Below are the code and all the weights of a small trained network. Each question names an input and a class and asks about switching units off, where a switched-off unit gives its printed mean instead of its output.

import numpy as np


def w(rows, s, z=0):
    codes = np.array(rows[::2]) - 128.0
    scale = np.full(codes.shape[1], s)
    scale[-1] = z or s
    return codes * scale


def norm(h):
    return h / np.sqrt((h * h).mean(-1, keepdims=True) + 1e-5)


def f(y):
    return y / 2 * (1 + np.tanh(0.7978845608 * (y + 0.044715 * y**3)))


def log_softmax(a):
    a = a - a.max(-1, keepdims=True)
    return a - np.log(np.exp(a).sum(-1, keepdims=True))


def net(x, mask):
    res = np.array(x, float).reshape(1, 6) / 4 @ E
    u = 0
    for l in range(4):
        y = f(norm(res) @ A[l][:, :-1].T + A[l][:, -1])
        res = res + np.where(mask[u : u + 4], y, B[l][:, -1]) @ B[l][:, :-1]
        u += 4
    return log_softmax(norm(res)[-1] @ U[:, :-1].T + U[:, -1])


A, B = {}, {}
E = w([
[60,158,133],'x0',
[205,67,255],'x1',
[158,139,55],'x2',
[180,223,164],'x3',
[103,58,97],'x4',
[34,154,235],'x5',
],0.0039)
A[0] = w([
[45,140,243,197],'0.n1',
[133,182,2,206],'0.n2',
[36,169,191,174],'0.n3',
[66,118,89,2],'0.n4',
],0.0082,0.00095)
B[0] = w([
[53,253,160,252],'0.n1',
[32,191,124,250],'0.n2',
[105,176,145,225],'0.n3',
[176,29,193,151],'0.n4',
],0.0061,0.0039)
A[1] = w([
[23,255,107,194],'1.n1',
[196,100,193,210],'1.n2',
[71,103,109,14],'1.n3',
[98,24,217,4],'1.n4',
],0.007,0.0019)
B[1] = w([
[82,242,172,254],'1.n1',
[255,203,23,139],'1.n2',
[195,69,191,127],'1.n3',
[98,198,180,131],'1.n4',
],0.0063,0.0086)
A[2] = w([
[141,236,135,243],'2.n1',
[173,76,5,22],'2.n2',
[135,3,131,180],'2.n3',
[67,60,128,3],'2.n4',
],0.0067,0.0012)
B[2] = w([
[117,97,49,255],'2.n1',
[66,253,225,140],'2.n2',
[51,11,76,130],'2.n3',
[157,90,141,116],'2.n4',
],0.005,0.0051)
A[3] = w([
[63,163,238,254],'3.n1',
[115,100,2,98],'3.n2',
[100,124,81,57],'3.n3',
[80,118,145,74],'3.n4',
],0.0074,0.003)
B[3] = w([
[81,129,39,254],'3.n1',
[119,157,250,134],'3.n2',
[156,134,179,122],'3.n3',
[177,123,151,131],'3.n4',
],0.011,0.0066)
U = w([
[244,106,55,161],'0',
[117,37,165,2],'1',
[26,245,101,222],'2',
],0.012,0.0044)

Each question gives the input, the list of numbers given to net, and the class t.
The units are the neurons (one row each of A and B). Each row of codes is followed by its name. A weight is (code - 128) times the scale printed after its matrix; where a second scale follows, it is the last column's (A, B and U).
mask holds one flag per neuron, layer by layer. A switched-off neuron (its flag False) gives its mean, the last column of its row in B, instead of its output. The means were averaged over made-up inputs and are rounded, as every weight is.
A unit's drop is (log p(t) with every unit on - log p(t) with that unit switched off) / (log p(t) with every unit on - log p(t) with every unit switched off).
The circuit of an input: a set's keep is (log p(t) with only the set's units on - log p(t) with every unit switched off) / (log p(t) with every unit on - log p(t) with every unit switched off). Starting from the 12 units with the biggest drops (on a tie, the unit counted first), units are removed one at a time, each time the one whose removal leaves the highest keep (on an exact tie, the one counted first), for as long as the keep stays at least 0.8.
units of the circuit, in order: the units of the circuit, biggest drop first
unit that matters most: the unit with the biggest drop
k most important neurons: the k neurons with the biggest drops, biggest first
top k neurons in layer l: the k neurons of layer l with the biggest drops, biggest first
drop when u is switched off: that unit's drop, to one decimal
input [0,8,5,-4,8,-3], class 1: units of the circuit, in order : [3.n1; 0.n1]
input [-3,8,-2,-6,-7,-1], class 0: units of the circuit, in order : [1.n2; 1.n1]
input [-1,3,2,2,3,-3], class 0: units of the circuit, in order : [0.n1; 1.n1]
input [3,7,7,-8,0,-8], class 1: units of the circuit, in order : [1.n1; 3.n2]
input [6,7,0,-7,1,-5], class 1: units of the circuit, in order : [1.n1; 3.n1]
input [1,5,5,1,-5,1], class 0: unit that matters most : 0.n2
input [-6,1,6,-7,0,0], class 1: 2 most important neurons : [1.n1; 3.n1]
input [0,-3,-7,-3,5,-7], class 1: 3 most important neurons : [0.n1; 1.n1; 3.n1]
input [-7,6,4,-6,8,-4], class 1: top 2 neurons in layer 3 : [3.n2; 3.n1]
input [3,5,-3,5,-7,-4], class 0: 2 most important neurons : [0.n2; 1.n1]
input [4,5,3,-6,7,-1], class 1: drop when 3.n1 is switched off : 0.1
input [-7,7,-2,1,8,4], class 0: drop when 0.n3 is switched off : 0.2
input [-5,4,5,-7,3,-8], class 1: drop when 2.n3 is switched off : 0.3
